Here is a tiny trained network, its code and every weight. The questions are about switching its units off for an input and a target symbol, where a switched-off unit gives its printed mean instead of its output.

import numpy as np


def w(rows, s, z=0):
    codes = np.array(rows[::2]) - 128.0
    scale = np.full(codes.shape[1], s)
    scale[-1] = z or s
    return codes * scale


def f(y):
    return np.maximum(y, 0)


def softmax(a):
    e = np.exp(a - a.max(-1, keepdims=True))
    return e / e.sum(-1, keepdims=True)


def log_softmax(a):
    a = a - a.max(-1, keepdims=True)
    return a - np.log(np.exp(a).sum(-1, keepdims=True))


def net(x, mask):
    ids = ['ΔΛΦβγεζθμξπστψ'.index(c) for c in x.split()]
    T = len(ids)
    res = E[ids] + P[:T]
    u = 0
    for l in range(2):
        r = res
        for j in range(3):
            rows = slice(3 * j, 3 * j + 3)
            q, k, v = (r @ M[l][rows].T for M in (Q, K, V))
            z = softmax(np.where(np.tri(T) > 0, q @ k.T / 3**0.5, -1e9)) @ v
            o = O[l][rows]
            res = res + np.where(mask[u + j], z, o[:, -1]) @ o[:, :-1]
        u += 3
        y = f(res @ A[l][:, :-1].T + A[l][:, -1])
        res = res + np.where(mask[u : u + 12], y, B[l][:, -1]) @ B[l][:, :-1]
        u += 12
    return log_softmax(res[-1] @ U[:, :-1].T + U[:, -1])


Q, K, V, O, A, B = {}, {}, {}, {}, {}, {}
E = w([
[52,204,50],'Δ',
[100,55,157],'Λ',
[194,162,43],'Φ',
[116,248,72],'β',
[127,111,112],'γ',
[97,214,108],'ε',
[119,149,21],'ζ',
[133,165,97],'θ',
[127,118,114],'μ',
[39,128,79],'ξ',
[100,200,86],'π',
[190,165,117],'σ',
[161,93,112],'τ',
[191,110,131],'ψ',
],0.016)
P = w([
[146,88,254],'0',
[133,108,212],'1',
[123,117,185],'2',
[120,120,166],'3',
[116,125,151],'4',
[112,129,142],'5',
[109,127,130],'6',
[108,133,120],'7',
[105,132,110],'8',
[105,135,105],'9',
[102,139,96],'10',
],0.0058)
Q[0] = w([
[135,150,63],'L0H0',
[69,160,124],'L0H0',
[157,176,145],'L0H0',
[158,54,104],'L0H1',
[175,63,104],'L0H1',
[189,37,101],'L0H1',
[162,47,41],'L0H2',
[83,96,252],'L0H2',
[110,141,177],'L0H2',
],0.015)
K[0] = w([
[166,126,55],'L0H0',
[73,145,75],'L0H0',
[163,196,152],'L0H0',
[174,117,123],'L0H1',
[183,134,88],'L0H1',
[201,133,93],'L0H1',
[196,70,142],'L0H2',
[3,88,231],'L0H2',
[85,130,152],'L0H2',
],0.013)
V[0] = w([
[203,136,64],'L0H0',
[135,135,109],'L0H0',
[29,105,211],'L0H0',
[128,124,122],'L0H1',
[140,99,148],'L0H1',
[126,130,136],'L0H1',
[156,85,160],'L0H2',
[81,187,82],'L0H2',
[216,111,2],'L0H2',
],0.0042)
O[0] = w([
[82,220,158,190],'L0H0',
[128,141,146,143],'L0H0',
[177,13,84,43],'L0H0',
[130,130,135,130],'L0H1',
[111,132,93,113],'L0H1',
[122,130,122,123],'L0H1',
[120,127,74,113],'L0H2',
[139,134,214,145],'L0H2',
[200,3,165,253],'L0H2',
],0.0054,0.004)
A[0] = w([
[114,155,69,150],'L0N0',
[62,82,151,70],'L0N1',
[11,109,145,92],'L0N2',
[96,108,254,3],'L0N3',
[87,104,151,93],'L0N4',
[189,55,175,145],'L0N5',
[146,39,171,174],'L0N6',
[88,74,207,56],'L0N7',
[111,157,103,144],'L0N8',
[88,126,149,214],'L0N9',
[161,70,88,180],'L0N10',
[192,155,110,138],'L0N11',
],0.012,0.0051)
B[0] = w([
[178,160,158,220],'L0N0',
[191,99,184,161],'L0N1',
[192,62,87,182],'L0N2',
[251,220,120,134],'L0N3',
[171,112,152,147],'L0N4',
[73,49,170,196],'L0N5',
[133,174,41,208],'L0N6',
[210,187,124,156],'L0N7',
[160,168,140,186],'L0N8',
[77,184,115,193],'L0N9',
[52,115,168,232],'L0N10',
[168,74,182,254],'L0N11',
],0.023,0.0048)
Q[1] = w([
[44,240,92],'L1H0',
[179,59,93],'L1H0',
[148,83,97],'L1H0',
[34,184,113],'L1H1',
[197,183,64],'L1H1',
[6,171,39],'L1H1',
[152,91,175],'L1H2',
[218,78,143],'L1H2',
[111,65,225],'L1H2',
],0.017)
K[1] = w([
[153,28,139],'L1H0',
[80,205,128],'L1H0',
[100,156,113],'L1H0',
[65,168,106],'L1H1',
[189,184,85],'L1H1',
[51,187,30],'L1H1',
[150,89,158],'L1H2',
[250,92,147],'L1H2',
[98,70,172],'L1H2',
],0.02)
V[1] = w([
[117,138,155],'L1H0',
[110,135,135],'L1H0',
[134,123,117],'L1H0',
[190,168,161],'L1H1',
[208,150,155],'L1H1',
[252,165,171],'L1H1',
[52,105,227],'L1H2',
[218,154,43],'L1H2',
[196,152,45],'L1H2',
],0.0029)
O[1] = w([
[120,140,117,142],'L1H0',
[120,124,132,125],'L1H0',
[140,135,113,123],'L1H0',
[92,60,129,194],'L1H1',
[79,43,128,209],'L1H1',
[56,2,127,254],'L1H1',
[202,195,116,149],'L1H2',
[75,84,147,128],'L1H2',
[67,81,142,113],'L1H2',
],0.0033,0.0035)
A[1] = w([
[23,39,183,110],'L1N0',
[76,153,83,3],'L1N1',
[58,80,83,49],'L1N2',
[9,18,140,94],'L1N3',
[26,97,130,157],'L1N4',
[32,156,105,115],'L1N5',
[122,184,157,45],'L1N6',
[99,202,67,105],'L1N7',
[121,94,85,167],'L1N8',
[57,94,98,31],'L1N9',
[77,70,109,98],'L1N10',
[112,161,54,9],'L1N11',
],0.013,0.0061)
B[1] = w([
[31,80,44,253],'L1N0',
[123,12,157,135],'L1N1',
[216,156,102,170],'L1N2',
[233,186,208,251],'L1N3',
[16,116,159,199],'L1N4',
[81,211,52,171],'L1N5',
[56,199,144,168],'L1N6',
[251,88,94,189],'L1N7',
[38,89,164,199],'L1N8',
[142,100,71,153],'L1N9',
[177,165,153,187],'L1N10',
[93,72,176,135],'L1N11',
],0.021,0.0051)
U = w([
[141,231,222,25],'Δ',
[216,125,254,150],'Λ',
[146,153,133,110],'Φ',
[218,109,63,119],'β',
[92,184,140,117],'γ',
[132,26,92,231],'ε',
[140,167,156,150],'ζ',
[139,160,147,176],'θ',
[133,134,47,189],'μ',
[73,147,254,3],'ξ',
[178,192,94,179],'π',
[144,148,142,87],'σ',
[143,148,141,87],'τ',
[144,155,139,84],'ψ',
],0.0092,0.0048)

Each question gives the input, a string of symbols that net reads in full, and the target symbol t.
The units are the heads (3 rows each of Q, K, V and O) and the neurons (one row each of A and B). Each row of codes is followed by its name. A weight is (code - 128) times the scale printed after its matrix; where a second scale follows, it is the last column's (O, A, B and U).
mask holds one flag per unit, layer by layer, with each layer's heads first. A switched-off unit (its flag False) gives its mean, the last column of its rows in O or B, instead of its output. The means were averaged over made-up inputs and are rounded, as every weight is.
A unit's drop is (log p(t) with every unit on - log p(t) with that unit switched off) / (log p(t) with every unit on - log p(t) with every unit switched off).
The circuit of an input: a set's keep is (log p(t) with only the set's units on - log p(t) with every unit switched off) / (log p(t) with every unit on - log p(t) with every unit switched off). Starting from the 12 units with the biggest drops (on a tie, the unit counted first), units are removed one at a time, each time the one whose removal leaves the highest keep (on an exact tie, the one counted first), for as long as the keep stays at least 0.8.
circuit, biggest first: the units of the circuit, biggest drop first
most important unit: the unit with the biggest drop
k most important neurons: the k neurons with the biggest drops, biggest first
top k neurons in layer l: the k neurons of layer l with the biggest drops, biggest first
which heads matter: for each layer, one digit per head in row order, 1 if its drop is at least 0.15 and else 0, layers parted by /
drop when u is switched off: that unit's drop, to one decimal
input Φ ξ Φ Λ Λ Φ Φ ε Φ ξ, target Λ: circuit, biggest first	(L1N3)
input Δ Φ Φ, target Λ: 2 most important neurons	(L0N5 L1N0)
input Λ Δ γ, target μ: 4 most important neurons	(L1N5 L0N11 L1N7 L0N2)
input ε Φ Φ Φ ξ Φ β Φ Δ, target β: 4 most important neurons	(L0N11 L1N7 L0N2 L0N9)
input ζ Φ ψ π, target π: circuit, biggest first	(L0N11 L1N7 L0N9 L1N5)
input Λ γ Φ Δ Φ Λ ψ Δ, target β: which heads matter	100 / 000
input Λ ε θ Δ Φ β, target Δ: 4 most important neurons	(L1N6 L0N6 L1N0 L0N0)
input Λ Δ Φ σ μ β Λ Φ β Φ Λ, target Λ: top 2 neurons in layer 1	(L1N3 L1N10)
input Λ β τ Λ Φ Φ Φ σ ε Φ ξ, target ε: 2 most important neurons	(L0N2 L0N0)
input Φ θ τ Φ Φ Λ, target ε: 3 most important neurons	(L0N7 L0N2 L1N3)
input Φ ξ Φ σ, target ε: top 2 neurons in layer 0	(L0N9 L0N11)
input θ Δ τ Λ, target ε: 4 most important neurons	(L0N7 L0N2 L0N3 L1N3)
input ψ Λ Φ, target ε: 3 most important neurons	(L1N0 L0N11 L1N3)
input τ β Φ Φ ε, target π: top 2 neurons in layer 1	(L1N7 L1N6)
input γ μ Φ π Φ ζ γ β β Λ Λ, target Λ: most important unit	L0H0
input ε Φ ψ Φ Λ Φ Φ, target Λ: 2 most important neurons	(L1N0 L0N11)
input Φ γ Φ π ψ π τ, target γ: top 3 neurons in layer 1	(L1N0 L1N4 L1N5)
input β Δ Λ Φ Φ ξ Φ ξ, target Λ: 3 most important neurons	(L0N2 L0N6 L1N0)
input Δ Λ ζ γ Φ ε ξ, target ε: 3 most important neurons	(L0N2 L1N3 L0N0)
input τ Λ Λ Φ, target ε: most important unit	L1N0
input Λ ψ Φ Φ β μ, target μ: 2 most important neurons	(L0N11 L1N5)
input ψ θ ζ Φ β Φ ξ Φ β, target Δ: drop when L1N0 is switched off	0.4
input ψ Φ π, target π: drop when L0N6 is switched off	0.2
input β Φ Φ σ, target ε: drop when L1N0 is switched off	0.7
input Φ ζ Φ π π Λ ξ Φ μ, target μ: drop when L0N0 is switched off	0.1
